Rows are numbered. After the first four, each row is followed by the numbers of the three nearest rows among all rows above it, by straight-line distance, nearest first.
1: 3,20,4,4,3,3,2,7,0,9,5,2,-27,16,-16,-2,10,33,-1,1,-2,-2,1,-3,3,5,-12,-21,2,13,-7,25,18,0,6
2: -1,16,-19,-2,5,-1,-1,2,-13,-13,-13,0,53,16,7,-2,-5,-19,-20,1,1,-9,6,-6,-4,-15,8,6,-12,-4,6,5,0,15,2
3: -3,-26,8,-7,3,4,-17,17,-2,-4,16,-3,-50,-4,-8,4,2,41,20,-7,11,12,13,-3,-6,13,-5,-1,-3,12,-13,-2,5,-8,14
4: -3,-14,-4,13,7,-3,3,7,-8,-9,10,6,-33,-12,3,6,-5,-19,8,-8,7,0,-19,-2,9,8,14,6,-2,7,-4,-4,5,-2,-3
5: 1,14,-9,0,13,3,-1,-11,-14,-9,1,2,4,-18,6,7,-2,-3,-1,6,5,-4,8,11,6,0,14,-3,7,3,-9,-2,10,-5,-7
4 2 1
6: -1,-8,-13,-10,4,1,-5,-10,4,-4,1,3,38,5,-23,12,0,-12,1,0,0,19,15,-10,6,3,-2,14,-17,2,-2,-19,-8,-6,13
2 5 4
7: -3,-3,-9,-8,0,2,3,22,-13,3,-4,0,40,14,-16,0,-3,6,-12,-3,0,21,13,-10,-11,-3,-17,-2,-9,-9,4,-1,-16,-10,19
6 2 5
8: -15,0,-3,-13,6,0,11,1,-10,-15,-9,-1,54,-4,7,-2,-8,-20,-6,8,0,-15,-5,-5,-3,-17,13,12,2,-19,5,-14,4,5,-8
2 5 6
9: 11,-34,-18,-1,8,1,-7,-3,2,-10,-6,-1,55,21,2,19,-2,-36,-7,-3,-3,2,21,-8,6,0,1,20,8,-2,-5,-12,-15,-5,5
6 2 8
10: -2,-10,2,-3,1,-12,7,-4,4,-9,5,8,22,-3,1,1,-4,-4,0,-4,3,9,-18,-4,-1,0,2,8,7,5,11,-8,-8,-1,5
6 5 8
11: 11,15,-2,4,4,6,-8,-10,-13,-3,-7,-7,5,17,-5,1,7,3,-5,13,-12,-16,4,4,-9,-4,-14,-21,-3,23,-6,11,11,8,-1
1 5 2
12: 3,9,-5,-17,19,1,-3,11,-6,-10,8,12,25,6,2,16,-7,-6,2,3,5,3,7,0,5,-5,19,9,2,-6,-10,-4,9,-5,-6
5 10 8
13: 12,-9,-7,11,3,-2,-9,-23,-3,6,0,-2,-7,18,1,-15,6,-20,-16,3,-14,-8,-3,-5,-3,-12,-16,-1,9,24,3,16,-6,2,-9
11 10 5
14: 2,-6,-2,-1,7,13,-7,-9,0,-8,3,0,-41,-21,7,10,-8,-18,18,-3,7,-12,-8,8,1,10,2,-3,2,7,-19,-2,27,-2,6
4 5 3
15: 2,-21,-5,-12,10,6,-13,-6,-7,-12,-3,7,27,-3,-2,14,-10,-32,6,-1,10,4,19,0,-1,-3,4,14,-1,0,-2,-7,-12,-3,8
6 9 12
16: 5,-4,0,-3,6,-8,-13,9,-4,0,5,6,-22,-3,-2,17,-10,4,11,-2,14,2,24,4,7,3,11,4,-2,3,-7,0,5,4,0
5 4 12
17: -6,18,-15,-6,13,18,-3,-20,5,-12,-11,-1,76,9,-1,12,-1,-33,-1,2,-15,-24,21,-7,-6,-15,4,8,-1,-7,1,2,9,-6,-5
2 8 9
18: -6,-18,-7,-7,6,-11,9,-1,-3,-7,-14,-1,52,-11,6,-3,0,-25,-3,-4,-2,19,-16,-3,-2,-2,13,22,-2,-12,19,-19,-23,2,-4
10 8 15
19: -4,8,-12,-12,11,6,-2,2,0,-8,-3,-9,12,12,12,5,-8,-17,-14,17,4,-15,5,1,-6,-1,-7,-3,6,-3,-1,10,3,-3,2
5 12 11
20: -6,7,-8,-12,14,0,1,-3,-9,-11,-19,-6,88,24,0,1,-5,-20,-17,9,2,6,44,-21,-11,-12,11,3,-4,-6,5,-14,-3,4,-1
2 17 8
21: 8,-21,-13,-2,3,0,6,2,8,7,-3,-4,17,-1,-17,0,1,-1,8,-6,-5,10,10,-5,-2,1,-6,4,-10,8,-1,-6,-15,0,16
6 10 7
22: 2,-7,-1,-6,8,2,12,-13,-16,-13,-6,-6,51,3,8,1,-3,-31,-15,-8,-9,-2,2,3,4,-8,11,13,-2,-4,-2,-15,2,0,2
8 2 18
23: -2,15,-12,-10,6,0,-4,0,-13,-12,-7,10,12,-14,17,11,-16,-19,-2,13,17,-10,21,-3,-2,-5,21,9,1,-8,-2,-1,6,4,-9
5 12 19
24: -2,23,3,-5,13,0,-4,-12,-5,-9,-1,-4,23,-5,5,0,2,-16,-5,0,-2,-23,14,-2,-3,-12,4,2,5,7,-3,3,12,4,-11
5 19 23
25: 5,16,-6,-2,11,7,-4,-10,-4,-7,-9,-7,26,15,6,3,11,-15,-9,3,-19,-19,16,-4,-16,-11,-10,-7,2,12,-6,12,16,3,-7
24 11 19
26: 0,10,-10,6,17,-4,-7,-13,-8,-4,0,-7,17,-6,13,5,5,-23,-9,1,-7,-16,-3,7,2,-8,-3,-4,-2,14,-4,5,13,7,-7
24 25 5
27: 1,-18,11,5,-7,3,-12,13,4,2,21,-3,-77,-22,-14,10,6,28,11,-5,13,-5,-11,13,-4,6,-6,-5,7,4,-15,7,9,-12,9
3 14 4
28: 5,-13,-6,1,7,2,-13,5,-6,-7,1,2,7,8,-1,23,-3,-11,3,7,-4,8,13,-4,4,2,-7,2,3,2,-6,-4,-8,0,5
15 21 16
29: -1,-8,-3,-3,5,-1,-8,-8,-3,-2,19,4,-35,-12,-5,16,-12,-16,12,-9,-1,3,-12,5,6,0,21,-10,2,4,-9,8,14,-4,-5
4 14 16
30: 7,3,0,-2,7,-1,-5,-5,16,-5,13,-2,-40,1,-4,3,10,3,18,-5,0,-4,-6,2,2,2,-14,-23,-9,26,-11,22,5,-20,5
1 29 14
31: 3,-13,-8,0,6,-1,-5,-9,-2,0,5,7,21,3,-6,-1,1,-14,8,-10,-8,13,-8,-10,-4,-3,5,6,-7,11,13,-20,-8,-9,-2
10 21 6
32: -1,-8,0,-7,4,-17,-12,4,-2,-8,11,3,4,7,-12,13,-5,8,6,-3,10,15,11,-5,8,3,0,-5,-6,5,-10,5,-1,0,10
28 16 21
33: -6,10,-6,3,10,-7,0,-10,-6,-6,9,-9,9,3,11,2,1,-26,-5,16,-10,-22,-7,8,-8,9,-9,6,4,3,-13,11,9,7,1
26 19 24
34: 10,-9,-20,5,4,-1,-1,-8,-1,-12,-5,-7,66,29,-5,2,3,-44,-15,2,-10,0,6,-10,7,-13,-13,13,-1,7,1,-11,-8,3,2
9 22 2
35: -12,8,-4,-4,17,10,1,-1,-11,-20,-4,8,43,-6,4,4,-12,-25,-4,13,6,-9,13,1,2,-4,20,12,-2,-3,-5,-5,10,4,-12
8 23 12
36: 4,-22,-10,2,13,3,7,-16,8,-4,-1,9,73,1,-3,8,-1,-51,6,2,1,21,-26,-5,5,-7,6,38,6,1,2,-19,-18,-17,2
18 9 34
37: -7,24,-9,-7,15,5,0,-13,-15,-5,-5,-9,61,4,6,3,-7,-28,-10,8,-8,-28,29,-10,1,-3,18,15,-8,-8,-6,9,6,11,-15
17 35 2
38: 6,4,1,-2,0,5,-3,-9,9,1,7,-5,5,15,-8,9,10,-14,-6,3,-5,-9,21,-6,-2,-3,-12,-8,3,11,-7,17,6,-3,-2
25 11 19
39: -6,4,-11,-4,3,-5,5,8,1,-10,3,1,52,10,3,5,-5,-18,-13,9,15,2,18,0,0,1,4,0,0,-8,5,-10,-9,9,-4
2 35 8
40: 11,1,-5,8,15,3,-8,-25,4,-6,2,-8,-40,-13,5,7,-8,-24,21,-12,-5,-12,-16,11,-2,9,9,-3,9,8,-11,11,24,4,-8
14 29 4
41: 3,3,-4,-6,4,1,1,4,4,-12,3,6,-13,-25,18,-7,-6,-14,12,-1,11,-10,3,7,1,-2,22,2,1,-7,-8,4,7,6,-2
5 23 4
42: 6,7,1,-9,6,5,5,12,-1,1,-4,5,-3,22,-20,10,3,4,-1,1,5,-1,12,-4,5,-6,-3,0,-7,21,-12,7,-4,4,4
38 32 28
43: -3,22,4,4,14,4,-12,-20,-12,-16,4,-3,9,0,7,10,-4,-24,4,1,2,-31,6,14,-7,-6,5,-9,1,8,-4,15,25,-3,-7
24 26 33
44: -3,3,5,2,4,-7,-16,-17,-2,1,2,0,-46,-21,8,-2,-9,0,19,0,0,-7,-4,9,0,1,11,-5,3,17,-14,12,28,8,0
14 40 29
45: 0,-8,-4,-12,9,7,15,15,-6,0,-10,-2,58,23,-14,4,3,-4,-11,-4,7,7,5,-6,-5,-10,-3,7,-9,-2,1,0,-21,0,2
7 39 2
46: 5,3,-17,-4,-10,2,4,13,-8,9,2,6,44,16,-25,-1,-1,0,-15,3,0,19,11,-17,6,-4,-4,-9,-8,9,-1,-8,-24,0,4
7 45 6
47: 7,13,-6,0,5,-1,3,-14,-4,-4,1,-10,28,12,5,4,7,-19,-14,6,-24,-9,6,-31,-9,-9,-7,-4,2,13,4,11,7,-3,0
25 38 24
48: -5,-2,-6,-3,13,-5,-10,-19,-7,-25,0,0,23,-20,5,16,-2,-20,5,-4,-8,-6,6,0,13,5,13,16,7,-4,4,-6,9,-1,-12
5 35 24
49: -6,-19,4,4,4,-2,-6,-1,-10,-8,3,2,-24,-9,-8,14,-9,-16,12,-6,13,-8,6,-4,2,0,13,5,2,5,-13,-11,-2,0,-1
4 16 29
50: -6,8,-7,-8,-5,-1,-8,-24,-5,-3,-7,-13,8,2,8,-11,12,-24,-6,7,-16,-32,-12,16,-7,-2,2,3,15,7,1,6,5,9,-11
33 26 24
51: 9,3,5,8,13,6,-7,-16,0,1,8,-8,-35,-8,10,7,5,-24,0,-1,0,-20,-2,6,-3,-6,1,-10,10,14,-17,7,27,12,-4
40 14 44
52: -3,-2,-6,-7,10,-2,-1,3,9,-2,1,-5,22,2,-11,10,-8,2,7,-15,2,16,8,-11,6,0,8,3,-13,3,-4,-14,-1,-10,7
6 21 32
53: -5,-36,-18,-6,14,1,-8,-3,2,-20,4,-5,0,-9,-3,15,-7,-40,13,-10,11,9,1,0,-1,2,12,15,11,-1,-11,-23,-8,-10,-3
15 49 28
54: 14,9,-15,1,0,5,-11,-12,0,1,-11,1,35,19,2,-4,5,-14,-7,13,-14,-5,18,-1,3,5,-5,2,-1,15,-12,17,7,6,-7
25 38 47
55: -3,25,-16,2,14,0,1,-12,-13,-9,-4,-1,14,6,10,6,0,-20,-3,7,8,-14,5,1,1,-7,4,-4,0,-2,0,9,6,10,5
26 24 19
56: 1,-3,8,-8,1,1,-1,7,10,-3,2,3,1,15,-11,-3,3,-10,4,-7,1,9,6,3,-4,-1,-5,-6,-7,12,-1,9,3,-6,4
42 38 32
57: 9,-12,-2,-2,10,1,-18,-15,7,-17,8,-3,-21,-22,13,9,-10,-31,9,9,1,-10,21,11,1,9,14,8,13,-2,-13,7,27,-7,-6
14 41 40
58: 5,32,-5,-1,4,3,-12,-5,-10,-27,-3,9,7,-10,14,4,6,-8,-1,13,9,-29,8,-3,-6,-12,13,-16,-6,-5,-11,4,32,3,-9
43 24 55
59: -3,18,0,-4,6,-1,-7,-16,-1,-14,-5,-3,22,-5,2,3,-1,-18,0,-1,-10,-22,-2,7,-4,-15,11,2,5,-10,-1,7,17,1,-14
24 43 26
60: 8,-34,-8,0,2,11,-2,4,6,11,-14,1,63,13,-27,6,-12,-17,-7,-12,-7,17,11,-11,-3,2,-10,23,-1,6,-3,-18,-21,3,12
9 6 45
61: 2,4,6,-13,-2,0,-22,-13,-8,-8,1,2,-36,-23,10,6,-4,9,9,-4,8,-9,12,11,-2,7,10,-11,2,10,-16,5,21,-4,-6
44 14 16
62: -5,-2,6,3,-7,-1,-16,14,4,-2,9,2,-53,-13,2,5,-15,26,10,-1,21,-5,31,4,-2,5,8,1,-5,-3,-14,11,17,-1,10
16 3 61
63: 7,-18,-1,-4,-1,0,-17,11,4,2,8,-2,-35,13,-9,12,7,8,2,-3,7,14,34,-6,-12,3,-16,8,7,7,-19,12,-4,-1,13
16 3 32
64: 26,25,0,0,9,-1,1,0,-5,-2,-13,-2,23,15,2,-3,-4,-4,-7,10,-4,-9,29,-9,-4,-14,-10,-13,1,-1,-9,13,2,1,0
25 54 38
65: 1,21,-6,-4,13,6,7,10,-15,-7,-3,2,50,21,7,7,0,-12,-15,10,5,-3,4,-16,2,1,-5,0,-6,-3,-4,5,-8,0,0
2 39 45
66: -3,15,-1,-6,11,-4,5,4,-11,-9,-13,-1,60,5,12,8,-8,-19,-2,4,-8,-11,2,-4,9,-9,12,-1,-6,-12,-5,-3,13,6,-3
8 2 35
67: 14,15,-7,3,9,7,-9,-12,-3,-14,5,-8,1,6,9,-1,0,-22,6,2,2,-24,19,-2,-6,-9,-6,-11,-1,23,-14,17,30,0,5
43 25 38
68: 2,-22,-25,-2,10,5,-7,-16,1,-6,2,-6,57,-3,0,8,-5,-58,-8,2,-12,-25,15,8,1,5,5,20,5,-11,-7,-8,-2,0,-3
9 22 34
69: -10,-18,-8,-11,7,-6,2,-13,-10,-7,0,3,28,-2,9,15,-11,-17,8,6,-4,6,10,8,3,3,23,19,-2,-10,6,-12,-12,1,0
15 48 22
70: 9,-2,-6,9,3,1,-13,-13,0,4,5,-9,13,-2,3,-1,1,-31,-2,2,-11,-14,3,14,-17,-4,-4,-6,9,11,-12,5,13,7,-10
26 33 50
71: -3,-6,-3,2,8,1,-16,-18,-11,-11,11,-14,6,-7,4,2,2,-35,-1,2,-5,-22,15,-1,-7,1,5,-13,14,9,-17,7,31,-7,-12
70 43 67
72: -2,-7,-14,-5,7,-2,-3,-8,1,1,-1,-2,27,5,2,10,-2,-26,-1,4,-5,1,-12,6,-2,3,11,14,-8,1,4,-2,-11,1,-12
69 31 10
73: -2,-20,5,11,3,-4,-4,-13,-7,-14,15,5,-31,-19,6,5,-3,-14,4,-9,2,-3,-20,10,6,0,7,-2,7,4,-2,1,13,10,-5
4 29 14
74: 2,7,1,-2,-12,-3,-7,-5,7,7,0,-5,-3,12,-4,4,4,10,-4,6,-4,-12,22,-4,-11,-1,-12,-18,1,5,-11,11,10,-3,-3
38 11 56
75: 14,-1,-8,7,-7,7,-8,-2,11,-8,-4,-1,-2,25,-14,-5,7,-22,-2,2,-13,-1,-2,0,-6,-6,-13,-4,-6,5,5,18,-8,1,-1
56 38 13
76: 5,-29,-19,-4,4,0,-16,-11,3,-5,-4,-5,19,9,-3,13,-3,-38,8,-3,10,5,28,-2,-5,3,2,16,1,4,-12,-13,-18,0,4
15 9 53
77: 9,40,-3,-8,3,15,-13,-2,1,2,-6,0,9,13,6,10,13,18,-1,8,-11,-21,40,-8,-9,-3,-15,-26,-10,0,-7,14,13,4,0
74 64 11
78: -1,-10,-11,1,1,5,6,15,13,-3,-9,4,40,10,-7,6,-5,-11,3,2,-3,28,7,-18,10,0,-6,21,-15,-21,0,-8,-19,4,-3
6 45 52
79: -1,-11,6,-11,-10,2,-7,8,7,5,5,-12,-30,16,-15,2,5,3,8,2,5,0,13,-2,-6,16,-23,-14,10,18,-12,14,-6,-4,-2
63 74 56
80: -2,22,-7,-4,3,-2,4,0,-8,-19,-8,-8,10,18,-1,-3,-7,-16,-11,0,10,-11,6,-4,-1,-2,2,2,-1,-6,-4,13,11,7,-2
55 19 24
81: 8,24,-10,3,0,4,-3,-18,-1,5,-8,-7,17,17,6,-8,-4,5,-22,2,-16,-17,10,4,3,-10,0,-15,12,11,4,18,10,3,-24
25 11 54
82: 1,8,-3,2,8,7,-8,-12,4,-12,2,-8,2,7,6,9,14,-32,-3,-5,-5,-15,13,-6,0,-2,1,-8,-2,14,-8,5,20,-10,-5
67 38 71
83: 1,10,-6,-8,11,-2,-6,-9,-9,-14,-8,0,11,-4,8,8,-9,-20,7,4,1,-6,10,0,0,-8,15,8,-2,-13,-3,-7,4,5,2
23 55 5
84: -1,-18,5,-11,6,-7,-11,13,6,-9,5,3,-21,1,-2,8,-7,0,15,5,9,11,9,-7,8,-6,6,4,0,-4,5,1,-7,1,8
16 32 49
85: 0,-6,-19,-10,7,-3,-14,15,-6,-9,-2,-11,51,17,0,12,8,-37,-14,8,13,-6,42,-8,3,-10,1,10,-6,-9,-10,9,-15,5,1
39 9 2
86: 6,12,-7,10,7,3,-4,-25,-6,-10,4,-3,-4,0,13,4,3,-22,7,-8,-9,-23,-10,0,1,5,-3,-4,1,18,-3,-9,11,3,5
26 82 33
87: 10,1,-10,2,-3,3,-4,-1,9,4,-2,-10,9,23,6,3,0,-28,-3,3,-6,-7,1,-11,-9,-3,-7,0,-1,12,-3,12,1,5,-1
75 38 19
88: 12,25,-4,-8,1,8,-8,-10,-6,-4,-7,-8,36,7,3,13,4,-3,4,9,-4,-13,33,-9,-2,-5,-10,-5,-2,17,-1,16,12,-7,-10
25 64 54
89: 5,24,6,1,8,3,1,-4,-10,-13,-2,2,11,1,5,5,-8,-38,-7,8,3,-28,0,-4,-14,-6,23,-5,7,-10,1,13,19,1,-9
59 43 24
90: -7,24,0,-4,19,0,-2,-16,-13,-16,-3,-6,32,-7,21,1,9,-22,10,-2,-5,-29,-11,13,-3,-4,20,5,10,-11,-5,13,17,-1,-17
59 24 43
91: 4,-2,-15,8,9,2,2,-11,-7,-25,1,5,66,15,-2,5,3,-41,-6,-4,-23,3,1,-18,-1,-10,11,13,-2,12,3,-12,-16,-8,-5
34 22 9
92: 2,-23,-13,-7,4,1,-7,1,0,-3,-3,0,-21,8,-3,3,-10,-22,7,1,7,10,5,3,-4,3,9,6,2,5,-6,4,-14,2,6
84 49 28
93: 5,-23,4,3,-3,-3,-22,5,17,-2,8,0,-57,-13,-18,10,4,10,23,-15,20,19,7,5,-6,14,-13,-1,-5,21,-19,-6,3,-14,3
3 27 63
94: 4,-8,-2,-5,-4,0,-9,6,11,-7,8,-4,0,6,-13,7,3,-21,1,0,-7,5,14,-8,-9,6,-7,-1,2,6,-5,-10,0,-9,7
56 28 38
95: -10,-19,-14,-7,20,4,7,-6,-4,-15,3,2,63,3,-2,14,-1,-48,3,-3,-6,12,15,0,2,-8,11,24,-1,-7,-1,-11,-22,-2,-6
9 91 22
96: 13,2,-4,-1,-4,0,-9,-2,1,-1,2,3,-14,-1,-7,7,1,3,0,-7,0,-14,27,11,3,1,-5,-10,5,12,-8,14,16,-3,-5
74 38 16
97: 8,-7,-5,2,-1,-9,-6,-14,0,-7,2,8,-25,-6,8,3,1,-16,2,-6,-5,3,-12,10,-5,-6,15,6,-5,10,-11,-10,13,2,-5
73 4 29
98: 9,7,-8,-4,6,5,13,-3,-6,-16,-3,-12,90,23,-3,8,1,-45,-15,11,-15,13,12,3,-7,-18,-1,9,2,-2,0,-19,-5,-1,-5
34 91 20
99: 13,22,-6,-14,13,0,-11,-10,-5,-16,3,-3,45,17,12,3,2,-26,-2,5,-18,-13,8,-9,-12,-14,-5,10,1,4,2,9,9,2,-8
25 47 24
100: 10,10,3,-10,-3,9,-5,-3,3,7,-1,-17,-19,15,-8,-3,10,27,8,5,-14,-16,43,6,-10,-1,-30,-24,-14,27,-17,17,13,1,5
74 77 96
101: -4,-26,1,-1,9,-2,5,-3,-4,-10,-6,5,44,-12,-1,11,-13,-41,4,-1,3,12,-3,-3,3,-7,22,35,-1,-21,6,-19,-15,-1,-5
18 95 69
102: 0,10,-6,-4,5,-4,-20,-4,1,-5,7,1,-9,-1,2,1,1,7,8,8,9,-17,24,-1,1,2,1,-13,8,3,-9,6,22,4,-6
96 74 16
103: 8,-26,-13,-5,2,5,-2,3,4,14,4,7,-13,8,-15,12,-3,-1,9,-13,5,19,11,-3,5,8,-19,1,-3,11,-9,-4,-15,-3,9
21 92 28
104: -7,-9,-3,-7,14,-1,6,-3,-15,-10,0,2,30,-15,1,4,-9,-16,-4,-1,-5,0,-12,7,-7,-1,21,19,3,-21,6,-10,3,0,-5
69 8 72
105: -3,9,-9,-10,12,3,-4,3,-6,-11,-5,0,40,-2,6,11,-11,-13,-12,2,4,-5,19,-3,3,-8,14,12,-1,-11,-6,-1,14,4,-10
35 12 66
106: 2,-12,-5,8,16,-5,7,-7,-7,7,-3,7,12,5,-8,-2,3,-11,6,-8,0,20,-28,-4,4,-8,-10,15,-9,9,16,-18,-21,-7,8
31 10 21
107: 4,0,-13,-3,11,3,4,-4,-4,-12,-5,-12,85,24,4,6,3,-33,-6,3,-7,14,16,-6,-3,-13,-3,10,-12,-18,3,-8,-4,10,-1
98 34 20
108: -8,10,-5,-10,11,-6,3,10,-15,-18,-3,11,13,4,8,-1,0,-10,3,8,15,6,1,-9,3,-12,20,4,-6,6,0,-1,2,-5,2
12 83 23
109: 15,17,2,6,-6,2,-3,-5,0,0,-6,-3,14,10,-3,-6,0,6,6,7,-12,-28,12,-5,-7,-5,-14,-2,7,20,-7,14,9,-6,6
11 74 38
110: -7,-10,-6,-1,4,3,1,-5,-8,-8,0,11,40,-5,-3,10,-5,-5,9,0,6,8,-9,-2,3,5,-2,11,-10,4,10,-21,-3,-8,-11
31 10 72
111: 5,-3,-6,6,5,-1,-4,-19,-7,-3,5,-2,-29,0,12,2,-1,-25,11,-8,-1,-4,1,4,-14,-4,-7,8,5,12,-13,2,11,-1,-6
97 51 40
112: 2,4,16,2,-1,11,-21,-3,12,-1,3,2,-47,-1,-4,-11,1,21,-8,0,0,-6,7,12,-6,-2,-14,-21,-2,18,-18,20,3,-9,-2
30 1 79
113: 7,-11,-10,-7,5,-2,2,3,2,-3,-10,-4,56,39,-6,-12,-6,-17,-13,3,-7,5,17,-9,-2,-8,-2,0,2,1,9,-1,-15,3,6
45 34 39
114: 10,10,-4,-8,-6,4,-12,3,3,0,-5,-7,27,23,-7,0,3,-3,-7,8,-1,-11,22,-5,-1,-2,-5,1,-2,6,-9,12,1,4,4
54 38 64
115: -5,-10,-4,-3,8,-4,0,2,-8,-11,3,5,39,0,13,1,-7,-23,3,1,0,-3,6,-3,1,1,15,16,-5,-16,7,4,-8,-6,-2
69 104 72
116: -10,1,-2,-14,12,5,18,-14,-17,-15,-13,5,74,0,8,-2,-6,-44,-6,2,-17,-24,-7,-7,-1,-7,13,7,7,-18,0,-12,-4,6,-7
8 22 66
117: 1,-9,-19,-14,5,1,-4,3,-3,-22,3,-8,72,22,4,12,-2,-41,1,17,6,2,32,-16,-9,-4,3,19,-10,-13,6,-7,2,6,-4
107 85 20
118: 1,-15,-5,-10,1,1,-12,-1,9,1,11,9,-60,-5,-12,13,2,7,21,-7,4,4,9,2,3,8,-6,-7,4,9,-13,-2,-2,-4,-1
93 3 27
